Below are the code and all the weights of a small trained network. Each question names an input and a class and asks about switching units off, where a switched-off unit gives its printed mean instead of its output.

import numpy as np


def w(rows, s, z=0):
    codes = np.array(rows[::2]) - 128.0
    scale = np.full(codes.shape[1], s)
    scale[-1] = z or s
    return codes * scale


def f(y):
    return y / 2 * (1 + np.tanh(0.7978845608 * (y + 0.044715 * y**3)))


def log_softmax(a):
    a = a - a.max(-1, keepdims=True)
    return a - np.log(np.exp(a).sum(-1, keepdims=True))


def net(x, mask):
    res = np.array(x, float).reshape(1, 5) / 4 @ E
    y = f(res @ A[0][:, :-1].T + A[0][:, -1])
    res = res + np.where(mask, y, B[0][:, -1]) @ B[0][:, :-1]
    return log_softmax(res[-1] @ U[:, :-1].T + U[:, -1])


A, B = {}, {}
E = w([
[125,126,128,140,130,128,119,134,128,120,125,134],'x0',
[119,196,155,201,159,125,201,75,246,88,106,102],'x1',
[121,129,130,135,138,134,114,130,127,115,121,135],'x2',
[145,107,165,108,150,165,140,66,145,103,244,226],'x3',
[87,150,102,167,166,177,60,72,130,254,159,97],'x4',
],0.0082)
A[0] = w([
[111,147,104,173,148,146,58,119,127,227,56,17,145],'neuron 0',
[136,112,155,67,119,130,193,132,125,18,193,227,177],'neuron 1',
[144,123,126,106,93,82,182,238,103,51,5,69,235],'neuron 2',
[136,99,124,98,121,119,85,170,75,155,150,143,255],'neuron 3',
[126,134,138,151,163,154,75,22,135,210,224,172,54],'neuron 4',
[123,174,139,232,160,128,224,33,239,83,101,79,192],'neuron 5',
],0.015,0.0051)
B[0] = w([
[135,169,152,138,118,54,87,181,91,149,96,122,228],'neuron 0',
[186,82,132,104,164,91,159,65,115,108,116,145,235],'neuron 1',
[76,125,104,138,142,213,110,125,143,148,183,119,241],'neuron 2',
[134,101,92,97,95,135,75,108,126,137,103,123,208],'neuron 3',
[76,136,99,143,139,189,113,130,145,132,168,109,210],'neuron 4',
[123,181,166,158,127,122,249,161,150,115,128,131,250],'neuron 5',
],0.02,0.021)
U = w([
[51,75,28,100,114,251,13,85,154,165,226,82,252],'0',
[49,164,136,179,155,255,188,155,222,126,236,97,151],'1',
[141,137,98,102,26,50,8,169,65,175,51,81,103],'2',
[139,213,189,182,110,13,156,197,109,145,79,95,39],'3',
[238,19,95,52,155,70,76,37,56,111,121,165,113],'4',
[234,122,172,128,145,70,222,75,188,56,122,174,51],'5',
],0.0043,0.0027)

Each question gives the input, the list of numbers given to net, and the class t.
The units are the neurons (one row each of A and B). Each row of codes is followed by its name. A weight is (code - 128) times the scale printed after its matrix; where a second scale follows, it is the last column's (A, B and U).
mask holds one flag per neuron, in row order. A switched-off neuron (its flag False) gives its mean, the last column of its row in B, instead of its output. The means were averaged over made-up inputs and are rounded, as every weight is.
A unit's drop is (log p(t) with every unit on - log p(t) with that unit switched off) / (log p(t) with every unit on - log p(t) with every unit switched off).
The circuit of an input: a set's keep is (log p(t) with only the set's units on - log p(t) with every unit switched off) / (log p(t) with every unit on - log p(t) with every unit switched off). Starting from all 6 units, units are removed one at a time, each time the one whose removal leaves the highest keep (on an exact tie, the one counted first), for as long as the keep stays at least 0.8.
circuit, biggest first: the units of the circuit, biggest drop first
unit that matters most: the unit with the biggest drop
k most important neurons: the k neurons with the biggest drops, biggest first
drop of u: that unit's drop, to one decimal
input [-7,-7,1,-4,-7], class 0: circuit, biggest first -> (neuron 2)
input [6,0,8,6,2], class 0: 2 most important neurons -> (neuron 5; neuron 4)
input [-2,-4,1,-1,5], class 2: circuit, biggest first -> (neuron 0; neuron 5)
input [7,3,-2,1,-5], class 5: 2 most important neurons -> (neuron 1; neuron 4)
input [-3,0,-8,1,-1], class 4: 2 most important neurons -> (neuron 5; neuron 2)
input [0,-7,3,-5,1], class 2: 2 most important neurons -> (neuron 0; neuron 4)
input [-8,-8,-8,2,-8], class 4: 2 most important neurons -> (neuron 1; neuron 4)
input [6,-1,-3,2,-1], class 4: circuit, biggest first -> (neuron 5; neuron 2)
input [6,-8,-8,7,-1], class 4: 2 most important neurons -> (neuron 1; neuron 2)
input [3,-4,-2,1,4], class 0: 2 most important neurons -> (neuron 4; neuron 5)
input [-2,1,-6,-6,2], class 3: 2 most important neurons -> (neuron 0; neuron 3)
input [-8,6,-6,2,0], class 5: 3 most important neurons -> (neuron 2; neuron 0; neuron 4)
input [3,-4,-5,0,8], class 2: 2 most important neurons -> (neuron 0; neuron 2)
input [-8,0,6,8,-8], class 4: circuit, biggest first -> (neuron 1)
input [-1,-1,-3,0,-6], class 0: 3 most important neurons -> (neuron 2; neuron 5; neuron 0)
input [-3,5,-6,-1,1], class 3: 2 most important neurons -> (neuron 2; neuron 4)
input [4,0,2,7,2], class 0: 2 most important neurons -> (neuron 4; neuron 5)
input [-1,-6,-1,8,-3], class 4: drop of neuron 1 -> 0.2
input [2,-4,8,4,6], class 0: drop of neuron 4 -> 0.1
input [-6,-7,-8,-5,-4], class 0: drop of neuron 3 -> 0.0
input [-2,4,4,2,-8], class 5: unit that matters most -> neuron 1
